Below is a small trained network, with its code and all its weights. Each question gives an input and a class and asks what happens when units are switched off, that is, made to give their printed mean instead of their output.

import numpy as np


def w(rows, s, z=0):
    codes = np.array(rows[::2]) - 128.0
    scale = np.full(codes.shape[1], s)
    scale[-1] = z or s
    return codes * scale


def f(y):
    return np.maximum(y, 0)


def log_softmax(a):
    a = a - a.max(-1, keepdims=True)
    return a - np.log(np.exp(a).sum(-1, keepdims=True))


def net(x, mask):
    res = np.array(x, float).reshape(1, 8) / 4 @ E
    y = f(res @ A[0][:, :-1].T + A[0][:, -1])
    res = res + np.where(mask, y, B[0][:, -1]) @ B[0][:, :-1]
    return log_softmax(res[-1] @ U[:, :-1].T + U[:, -1])


A, B = {}, {}
E = w([
[193,64,150,53,100,128,121,80],'x0',
[174,176,121,141,220,170,138,121],'x1',
[94,82,108,170,87,92,142,193],'x2',
[80,135,220,153,125,172,92,53],'x3',
[86,136,76,149,192,37,130,48],'x4',
[156,113,101,154,114,91,1,124],'x5',
[95,134,55,34,128,187,99,164],'x6',
[129,36,113,129,153,102,76,146],'x7',
],0.0082)
A[0] = w([
[182,147,114,74,81,175,186,196,164],'N1',
[129,163,75,137,220,155,125,187,168],'N2',
[174,113,93,108,181,128,90,99,251],'N3',
[147,153,203,144,160,170,117,60,226],'N4',
[149,160,179,126,124,112,98,1,235],'N5',
[42,162,118,105,176,145,143,94,201],'N6',
[37,145,131,76,98,154,156,144,166],'N7',
[164,116,129,152,43,148,162,221,229],'N8',
[125,150,180,181,170,119,219,111,191],'N9',
[159,23,86,93,123,65,124,169,198],'N10',
[103,45,112,173,76,94,74,202,212],'N11',
[98,125,133,195,97,76,157,105,197],'N12',
[119,143,123,160,171,52,183,70,159],'N13',
[136,121,192,134,140,184,176,176,121],'N14',
[123,167,79,179,207,119,108,165,206],'N15',
],0.0084,0.0034)
B[0] = w([
[180,239,128,3,70,211,191,215,225],'N1',
[100,244,102,77,222,150,91,104,200],'N2',
[207,92,85,30,209,99,74,57,203],'N3',
[173,53,231,155,167,187,108,62,228],'N4',
[252,64,223,181,61,127,94,23,240],'N5',
[65,147,70,148,122,128,174,11,191],'N6',
[47,141,85,119,38,173,186,79,189],'N7',
[94,185,171,102,69,164,106,249,240],'N8',
[164,127,189,198,194,133,224,158,217],'N9',
[123,52,44,79,152,75,113,191,243],'N10',
[20,78,123,148,84,43,40,208,255],'N11',
[134,152,134,249,81,59,156,181,206],'N12',
[216,144,76,195,130,24,210,94,208],'N13',
[85,109,194,139,176,247,189,171,188],'N14',
[101,238,125,137,214,57,74,103,208],'N15',
],0.0054,0.0089)
U = w([
[216,49,191,121,106,165,26,50,245],'0',
[26,134,72,114,59,158,169,53,199],'1',
[35,107,135,206,74,65,30,219,165],'2',
[195,138,134,223,142,54,210,109,20],'3',
[106,118,189,156,201,213,186,165,2],'4',
[156,191,118,49,60,185,139,239,136],'5',
[123,223,77,110,253,109,84,95,8],'6',
[154,11,49,47,171,77,108,159,208],'7',
],0.0072,0.00091)

Each question gives the input, the list of numbers given to net, and the class t.
The units are the neurons (one row each of A and B). Each row of codes is followed by its name. A weight is (code - 128) times the scale printed after its matrix; where a second scale follows, it is the last column's (A, B and U).
mask holds one flag per neuron, in row order. A switched-off neuron (its flag False) gives its mean, the last column of its row in B, instead of its output. The means were averaged over made-up inputs and are rounded, as every weight is.
A unit's drop is (log p(t) with every unit on - log p(t) with that unit switched off) / (log p(t) with every unit on - log p(t) with every unit switched off).
The circuit of an input: a set's keep is (log p(t) with only the set's units on - log p(t) with every unit switched off) / (log p(t) with every unit on - log p(t) with every unit switched off). Starting from the 12 units with the biggest drops (on a tie, the unit counted first), units are removed one at a time, each time the one whose removal leaves the highest keep (on an exact tie, the one counted first), for as long as the keep stays at least 0.8.
units of the circuit, in order: the units of the circuit, biggest drop first
k most important neurons: the k neurons with the biggest drops, biggest first
drop when u is switched off: that unit's drop, to one decimal
input [-4,-8,-1,-5,5,-5,8,-2], class 1: units of the circuit, in order => N7
input [-6,6,5,5,-1,8,8,6], class 6: 2 most important neurons => N2, N15
input [0,-1,5,-1,3,2,8,-4], class 1: units of the circuit, in order => N7, N6
input [4,2,8,-4,-1,3,-2,-3], class 2: units of the circuit, in order => N11, N8
input [-8,-2,5,4,-8,-4,3,5], class 5: units of the circuit, in order => N1, N8
input [5,-4,5,4,-4,-4,-7,-2], class 4: units of the circuit, in order => N14, N9
input [-7,-5,-6,6,-5,2,-8,-2], class 0: 2 most important neurons => N5, N4
input [8,4,7,-6,0,1,-5,-7], class 5: units of the circuit, in order => N1, N8
input [-7,0,7,7,-2,2,-8,-7], class 3: 2 most important neurons => N9, N12
input [6,7,8,-6,6,0,4,-5], class 6: 4 most important neurons => N2, N15, N11, N5
input [-3,0,6,-7,8,-8,8,0], class 6: 2 most important neurons => N2, N15
input [-3,3,5,-7,3,5,-3,-6], class 6: 3 most important neurons => N15, N2, N5
input [7,3,-2,-4,-3,6,-3,2], class 7: 2 most important neurons => N10, N4
input [-5,8,-3,3,-4,4,-8,1], class 0: units of the circuit, in order => N4
input [5,-4,2,-5,-2,1,-4,-1], class 2: units of the circuit, in order => N11, N8
input [4,8,0,0,-8,8,4,7], class 7: 3 most important neurons => N3, N10, N5
input [-4,7,-8,7,-2,1,-1,-5], class 0: drop when N5 is switched off => 0.5
input [4,1,2,-4,-3,-1,-4,-2], class 5: drop when N1 is switched off => 0.1
input [-5,-5,-6,6,-6,-1,4,6], class 1: drop when N9 is switched off => 0.2
input [7,-2,-5,3,7,-6,5,1], class 0: units of the circuit, in order => N5
input [1,4,4,-6,-3,5,-6,-2], class 2: drop when N11 is switched off => 0.2
